Below are the code and all the weights of a small trained network. Each question names an input and a target symbol and asks about switching units off, where a switched-off unit gives its printed mean instead of its output.

import numpy as np


def w(rows, s, z=0):
    codes = np.array(rows[::2]) - 128.0
    scale = np.full(codes.shape[1], s)
    scale[-1] = z or s
    return codes * scale


def f(y):
    return np.maximum(y, 0)


def softmax(a):
    e = np.exp(a - a.max(-1, keepdims=True))
    return e / e.sum(-1, keepdims=True)


def log_softmax(a):
    a = a - a.max(-1, keepdims=True)
    return a - np.log(np.exp(a).sum(-1, keepdims=True))


def net(x, mask):
    ids = ['ΘΣΨΩβδεηλμπτφ'.index(c) for c in x.split()]
    T = len(ids)
    res = E[ids] + P[:T]
    u = 0
    for l in range(3):
        q, k, v = (res @ M[l].T for M in (Q, K, V))
        z = softmax(np.where(np.tri(T) > 0, q @ k.T / 4**0.5, -1e9)) @ v
        res = res + np.where(mask[u], z, O[l][:, -1]) @ O[l][:, :-1]
        u += 1
        y = f(res @ A[l][:, :-1].T + A[l][:, -1])
        res = res + np.where(mask[u : u + 4], y, B[l][:, -1]) @ B[l][:, :-1]
        u += 4
    return log_softmax(res[-1] @ U[:, :-1].T + U[:, -1])


Q, K, V, O, A, B = {}, {}, {}, {}, {}, {}
E = w([
[79,101,93,103,158,207],'Θ',
[144,151,136,119,159,101],'Σ',
[217,50,127,73,161,114],'Ψ',
[179,121,171,73,201,69],'Ω',
[66,114,96,103,157,185],'β',
[154,165,116,89,191,81],'δ',
[154,81,242,173,196,43],'ε',
[92,101,90,124,151,216],'η',
[126,248,159,99,121,104],'λ',
[141,148,183,138,66,67],'μ',
[211,36,145,198,211,50],'π',
[205,45,86,116,16,85],'τ',
[108,99,50,235,112,21],'φ',
],0.014)
P = w([
[1,90,176,73,178,112],'0',
[30,88,169,78,174,114],'1',
[67,90,156,76,154,122],'2',
[88,102,152,87,149,122],'3',
[102,114,153,92,139,121],'4',
[117,121,153,100,130,118],'5',
[131,140,155,115,123,119],'6',
[139,156,156,130,117,116],'7',
[155,163,153,138,110,118],'8',
[171,180,152,151,99,119],'9',
[181,189,151,155,96,114],'10',
[171,198,171,168,98,109],'11',
],0.0093)
Q[0] = w([
[56,102,169,238,126,179],'L0H1',
[186,151,180,78,218,10],'L0H1',
[209,199,192,63,152,19],'L0H1',
[175,107,104,189,147,33],'L0H1',
],0.012)
K[0] = w([
[11,87,129,110,190,76],'L0H1',
[205,182,192,200,114,54],'L0H1',
[246,232,166,126,96,38],'L0H1',
[159,128,73,190,113,19],'L0H1',
],0.011)
V[0] = w([
[25,15,225,174,125,66],'L0H1',
[94,92,15,142,181,195],'L0H1',
[90,138,246,179,68,130],'L0H1',
[193,241,253,9,151,211],'L0H1',
],0.0048)
O[0] = w([
[140,130,77,27,127,18,223],'L0H1',
[88,81,33,138,106,143,3],'L0H1',
[242,130,139,78,18,157,172],'L0H1',
[87,138,254,113,107,161,196],'L0H1',
],0.0075,0.0035)
A[0] = w([
[63,253,152,113,209,133,190],'L0N1',
[82,152,108,247,169,78,252],'L0N2',
[18,226,107,127,157,108,222],'L0N3',
[164,76,76,178,9,130,79],'L0N4',
],0.0064,0.0034)
B[0] = w([
[206,24,105,72,99,166,254],'L0N1',
[186,148,117,136,138,200,173],'L0N2',
[148,144,46,132,110,171,208],'L0N3',
[124,1,104,189,42,112,163],'L0N4',
],0.0094,0.0066)
Q[1] = w([
[171,144,81,98,76,161],'L1H1',
[7,213,100,160,104,154],'L1H1',
[220,51,165,124,202,95],'L1H1',
[166,149,191,81,177,156],'L1H1',
],0.011)
K[1] = w([
[186,138,91,135,108,202],'L1H1',
[26,133,99,38,194,148],'L1H1',
[207,118,168,247,104,72],'L1H1',
[254,204,190,155,159,140],'L1H1',
],0.0093)
V[1] = w([
[255,77,138,62,186,154],'L1H1',
[187,78,68,139,65,164],'L1H1',
[81,201,119,30,76,154],'L1H1',
[119,162,99,72,222,143],'L1H1',
],0.0068)
O[1] = w([
[107,114,61,129,200,164,252],'L1H1',
[158,72,58,48,119,131,205],'L1H1',
[133,127,184,113,2,181,107],'L1H1',
[164,96,170,191,166,211,94],'L1H1',
],0.007,0.011)
A[1] = w([
[151,189,87,97,182,85,253],'L1N1',
[155,93,54,214,116,8,140],'L1N2',
[65,155,255,73,157,13,34],'L1N3',
[86,109,239,13,113,149,56],'L1N4',
],0.0082,0.0037)
B[1] = w([
[131,45,140,254,116,94,237],'L1N1',
[246,171,199,35,94,180,251],'L1N2',
[60,30,172,253,52,218,183],'L1N3',
[238,154,158,119,84,58,208],'L1N4',
],0.0071,0.011)
Q[2] = w([
[203,150,174,182,143,93],'L2H1',
[194,131,141,52,106,149],'L2H1',
[126,142,215,98,168,254],'L2H1',
[78,161,103,117,19,23],'L2H1',
],0.0084)
K[2] = w([
[159,225,162,190,152,118],'L2H1',
[180,172,123,71,102,91],'L2H1',
[58,219,87,116,138,241],'L2H1',
[96,85,141,81,108,2],'L2H1',
],0.0091)
V[2] = w([
[153,87,114,117,206,97],'L2H1',
[96,48,111,180,125,173],'L2H1',
[115,110,254,39,201,74],'L2H1',
[92,110,88,19,163,173],'L2H1',
],0.0054)
O[2] = w([
[176,174,104,161,135,118,252],'L2H1',
[104,109,88,155,17,116,100],'L2H1',
[94,255,120,137,141,103,129],'L2H1',
[97,188,94,99,115,171,194],'L2H1',
],0.0087,0.0035)
A[2] = w([
[162,183,86,49,2,186,129],'L2N1',
[201,162,184,139,90,19,142],'L2N2',
[7,69,81,97,126,127,2],'L2N3',
[83,87,189,151,55,79,4],'L2N4',
],0.0082,0.0045)
B[2] = w([
[61,101,186,200,202,75,248],'L2N1',
[11,177,96,146,69,150,238],'L2N2',
[253,236,120,138,144,142,144],'L2N3',
[214,207,107,107,190,165,170],'L2N4',
],0.0072,0.019)
U = w([
[120,113,78,112,132,244,254],'Θ',
[78,66,107,143,122,176,167],'Σ',
[107,91,127,142,132,151,71],'Ψ',
[173,234,54,30,116,119,195],'Ω',
[126,75,144,120,119,149,101],'β',
[143,117,133,130,132,138,56],'δ',
[119,58,178,234,131,119,20],'ε',
[228,58,147,101,78,142,52],'η',
[181,153,253,75,216,186,143],'λ',
[135,171,101,94,11,152,200],'μ',
[151,165,113,195,238,76,19],'π',
[43,69,98,142,100,16,172],'τ',
[113,43,149,145,134,114,59],'φ',
],0.0074,0.0061)

Each question gives the input, a string of symbols that net reads in full, and the target symbol t.
The units are the heads (4 rows each of Q, K, V and O) and the neurons (one row each of A and B). Each row of codes is followed by its name. A weight is (code - 128) times the scale printed after its matrix; where a second scale follows, it is the last column's (O, A, B and U).
mask holds one flag per unit, layer by layer, with each layer's heads first. A switched-off unit (its flag False) gives its mean, the last column of its rows in O or B, instead of its output. The means were averaged over made-up inputs and are rounded, as every weight is.
A unit's drop is (log p(t) with every unit on - log p(t) with that unit switched off) / (log p(t) with every unit on - log p(t) with every unit switched off).
The circuit of an input: a set's keep is (log p(t) with only the set's units on - log p(t) with every unit switched off) / (log p(t) with every unit on - log p(t) with every unit switched off). Starting from the 12 units with the biggest drops (on a tie, the unit counted first), units are removed one at a time, each time the one whose removal leaves the highest keep (on an exact tie, the one counted first), for as long as the keep stays at least 0.8.
units of the circuit, in order: the units of the circuit, biggest drop first
most important unit: the unit with the biggest drop
k most important neurons: the k neurons with the biggest drops, biggest first
top k neurons in layer l: the k neurons of layer l with the biggest drops, biggest first
input λ Σ δ, target λ: units of the circuit, in order -> (L1H1; L0H1; L2H1)
input τ δ ε δ ε Ω φ Θ τ ε Ω Ψ, target τ: most important unit -> L1N1
input ε λ ε Σ λ λ β μ Ω, target μ: units of the circuit, in order -> (L2N2; L1H1; L0N1; L0H1)
input τ λ μ Ω μ λ β λ π Ω, target π: 3 most important neurons -> (L1N2; L1N3; L0N2)
input Ω π Ω, target π: units of the circuit, in order -> (L1H1; L2H1)
input π τ λ μ δ τ Ω ε λ Σ δ, target λ: 3 most important neurons -> (L1N1; L2N2; L1N3)
input δ η λ λ Σ, target λ: top 3 neurons in layer 1 -> (L1N1; L1N3; L1N4)
input μ λ ε φ ε, target ε: 4 most important neurons -> (L1N3; L0N1; L0N3; L1N1)
input Ω λ Ω φ λ δ, target η: 2 most important neurons -> (L1N2; L0N1)
input λ Ω π φ δ Ω τ Σ, target Ω: units of the circuit, in order -> (L1H1; L0N4)
input Ω π ε β ε Ψ, target τ: units of the circuit, in order -> (L1N2; L2H1; L2N4)
input ε ε λ λ π δ, target π: 2 most important neurons -> (L1N2; L0N2)
input η δ ε η δ δ ε Ψ λ π, target π: 4 most important neurons -> (L0N1; L1N1; L1N3; L1N2)
input Σ λ λ μ β μ β μ δ, target μ: 2 most important neurons -> (L2N1; L2N2)
input δ μ λ Ψ Ψ ε ε τ π Ψ, target Ω: units of the circuit, in order -> (L0N4; L1H1)
input Θ Σ λ δ Θ λ Ω τ Θ φ, target η: 3 most important neurons -> (L0N2; L1N1; L1N2)
input Θ μ Ω Σ Ω Ω Ψ δ τ π, target Ω: units of the circuit, in order -> (L1N2; L0N4; L1H1)
input λ δ λ Ψ Σ Ω φ Θ δ, target η: 3 most important neurons -> (L1N2; L1N1; L0N2)
input λ Ψ φ Σ μ π, target π: top 2 neurons in layer 0 -> (L0N1; L0N4)
input Ω τ Ψ β μ Σ ε π Σ, target π: units of the circuit, in order -> (L1H1)
input Θ λ Ψ Θ Ψ δ Ω δ λ, target λ: units of the circuit, in order -> (L0H1)
input τ λ η τ β π, target Ω: units of the circuit, in order -> (L1N2; L0H1; L0N4; L1H1)
input Ω β ε π Ω η δ μ Ψ, target μ: 3 most important neurons -> (L2N1; L2N2; L0N1)
input Σ λ δ μ Ω, target μ: 3 most important neurons -> (L2N1; L2N2; L1N4)
